Below are the code and all the weights of a small trained network. Each question names an input and a target symbol and asks about switching units off, where a switched-off unit gives its printed mean instead of its output.

import numpy as np


def w(rows, s, z=0):
    codes = np.array(rows[::2]) - 128.0
    scale = np.full(codes.shape[1], s)
    scale[-1] = z or s
    return codes * scale


def f(y):
    return np.maximum(y, 0)


def softmax(a):
    e = np.exp(a - a.max(-1, keepdims=True))
    return e / e.sum(-1, keepdims=True)


def log_softmax(a):
    a = a - a.max(-1, keepdims=True)
    return a - np.log(np.exp(a).sum(-1, keepdims=True))


def net(x, mask):
    ids = ['Σβθλμτ'.index(c) for c in x.split()]
    T = len(ids)
    res = E[ids] + P[:T]
    r = res
    for j in range(2):
        rows = slice(4 * j, 4 * j + 4)
        q, k, v = (r @ M[0][rows].T for M in (Q, K, V))
        z = softmax(np.where(np.tri(T) > 0, q @ k.T / 4**0.5, -1e9)) @ v
        o = O[0][rows]
        res = res + np.where(mask[j], z, o[:, -1]) @ o[:, :-1]
    y = f(res @ A[0][:, :-1].T + A[0][:, -1])
    res = res + np.where(mask[2:18], y, B[0][:, -1]) @ B[0][:, :-1]
    return log_softmax(res[-1] @ U[:, :-1].T + U[:, -1])


Q, K, V, O, A, B = {}, {}, {}, {}, {}, {}
E = w([
[211,144,106,25],'Σ',
[132,21,17,164],'β',
[125,33,116,120],'θ',
[213,128,10,241],'λ',
[182,69,217,64],'μ',
[205,171,141,174],'τ',
],0.012)
P = w([
[164,116,46,60],'0',
[158,117,70,75],'1',
[158,117,83,94],'2',
[158,117,101,110],'3',
[158,118,118,124],'4',
[156,116,135,133],'5',
[155,116,150,143],'6',
[154,116,163,156],'7',
[150,121,181,160],'8',
[149,118,197,167],'9',
[147,123,212,175],'10',
[146,119,232,179],'11',
[145,126,239,190],'12',
[144,123,255,192],'13',
],0.012)
Q[0] = w([
[192,119,115,145],'H1',
[109,159,121,141],'H1',
[137,168,128,146],'H1',
[175,132,137,133],'H1',
[127,184,108,169],'H2',
[118,141,104,96],'H2',
[4,119,95,164],'H2',
[99,174,107,102],'H2',
],0.039)
K[0] = w([
[108,135,202,176],'H1',
[178,121,128,118],'H1',
[199,111,149,156],'H1',
[123,120,164,184],'H1',
[118,248,137,80],'H2',
[201,117,105,74],'H2',
[87,177,33,4],'H2',
[210,138,141,63],'H2',
],0.025)
V[0] = w([
[107,99,169,195],'H1',
[87,84,121,19],'H1',
[70,101,56,205],'H1',
[106,77,223,172],'H1',
[79,106,71,61],'H2',
[58,76,148,116],'H2',
[112,151,99,188],'H2',
[33,102,143,247],'H2',
],0.013)
O[0] = w([
[160,129,175,79,176],'H1',
[25,137,178,149,8],'H1',
[162,194,72,79,51],'H1',
[128,108,248,73,208],'H1',
[110,118,237,66,21],'H2',
[87,110,105,102,3],'H2',
[115,171,124,139,172],'H2',
[67,182,31,137,96],'H2',
],0.015,0.0029)
A[0] = w([
[127,181,133,46,55],'N1',
[115,80,92,191,31],'N2',
[121,155,102,120,169],'N3',
[107,186,96,205,142],'N4',
[119,140,130,129,66],'N5',
[69,248,112,132,23],'N6',
[118,102,83,104,183],'N7',
[105,218,137,165,107],'N8',
[68,127,90,113,189],'N9',
[107,161,139,130,1],'N10',
[91,83,106,57,43],'N11',
[84,150,106,122,206],'N12',
[64,182,144,83,93],'N13',
[136,160,92,130,128],'N14',
[97,148,90,135,114],'N15',
[114,189,161,179,87],'N16',
],0.015,0.0057)
B[0] = w([
[52,118,72,98,161],'N1',
[176,233,175,125,218],'N2',
[73,137,84,170,186],'N3',
[130,3,124,67,253],'N4',
[114,112,114,133,128],'N5',
[242,210,86,113,146],'N6',
[166,211,152,141,204],'N7',
[8,141,155,183,152],'N8',
[118,178,183,51,181],'N9',
[126,68,125,168,128],'N10',
[173,122,37,13,197],'N11',
[141,154,197,175,163],'N12',
[146,170,136,77,163],'N13',
[65,165,138,184,251],'N14',
[42,123,104,161,168],'N15',
[99,59,147,63,135],'N16',
],0.016,0.008)
U = w([
[149,112,181,183,53],'Σ',
[130,168,180,162,127],'β',
[175,28,60,81,27],'θ',
[120,63,105,195,251],'λ',
[122,19,164,166,164],'μ',
[254,64,95,171,158],'τ',
],0.0052,0.0021)

Each question gives the input, a string of symbols that net reads in full, and the target symbol t.
The units are the heads (4 rows each of Q, K, V and O) and the neurons (one row each of A and B). Each row of codes is followed by its name. A weight is (code - 128) times the scale printed after its matrix; where a second scale follows, it is the last column's (O, A, B and U).
mask holds one flag per unit, heads first, then neurons. A switched-off unit (its flag False) gives its mean, the last column of its rows in O or B, instead of its output. The means were averaged over made-up inputs and are rounded, as every weight is.
A unit's drop is (log p(t) with every unit on - log p(t) with that unit switched off) / (log p(t) with every unit on - log p(t) with every unit switched off).
The circuit of an input: a set's keep is (log p(t) with only the set's units on - log p(t) with every unit switched off) / (log p(t) with every unit on - log p(t) with every unit switched off). Starting from the 12 units with the biggest drops (on a tie, the unit counted first), units are removed one at a time, each time the one whose removal leaves the highest keep (on an exact tie, the one counted first), for as long as the keep stays at least 0.8.
circuit, biggest first: the units of the circuit, biggest drop first
most important unit: the unit with the biggest drop
top k neurons: the k neurons with the biggest drops, biggest first
heads that matter: for each layer, one digit per head in row order, 1 if its drop is at least 0.15 and else 0, layers parted by /
input β β Σ θ Σ β μ θ β Σ μ β Σ, target μ: circuit, biggest first : [H1]
input β β μ τ λ θ τ θ μ β μ λ β Σ, target λ: heads that matter : 01
input β τ β θ λ μ λ, target μ: heads that matter : 11
input β β β λ θ Σ τ λ θ β θ Σ θ Σ, target θ: circuit, biggest first : [H1 H2 N1 N14]
input β μ λ λ β μ Σ Σ τ τ, target τ: circuit, biggest first : [H1 H2]
input τ τ β μ β β λ β β τ λ μ τ μ, target τ: heads that matter : 11
input τ β Σ, target τ: heads that matter : 11
input λ τ Σ μ μ, target μ: circuit, biggest first : [H1 H2]
input Σ λ μ τ τ Σ, target τ: circuit, biggest first : [H2 H1]
input β Σ β θ θ θ θ λ Σ β θ τ θ β, target θ: circuit, biggest first : [H1 H2 N14]
input β λ θ τ β β Σ Σ β θ β, target θ: circuit, biggest first : [H1 H2 N14 N2]
input μ μ β Σ θ μ μ θ θ θ β μ, target θ: circuit, biggest first : [H2 N14 N2]
input μ β β β λ τ β θ, target θ: circuit, biggest first : [H2 N14 H1]
input β Σ λ μ β, target μ: circuit, biggest first : [H2 H1]
input β β μ μ Σ β θ τ β μ θ θ μ, target θ: top 2 neurons : [N14 N11]
input β μ β θ θ τ μ θ τ β μ θ μ λ, target μ: heads that matter : 10
input τ β τ λ μ β β θ λ θ μ β μ θ, target θ: heads that matter : 11
input λ Σ β Σ, target β: top neuron : [N6]
input β λ Σ, target λ: top 3 neurons : [N14 N4 N3]
input μ Σ τ, target τ: most important unit : H2
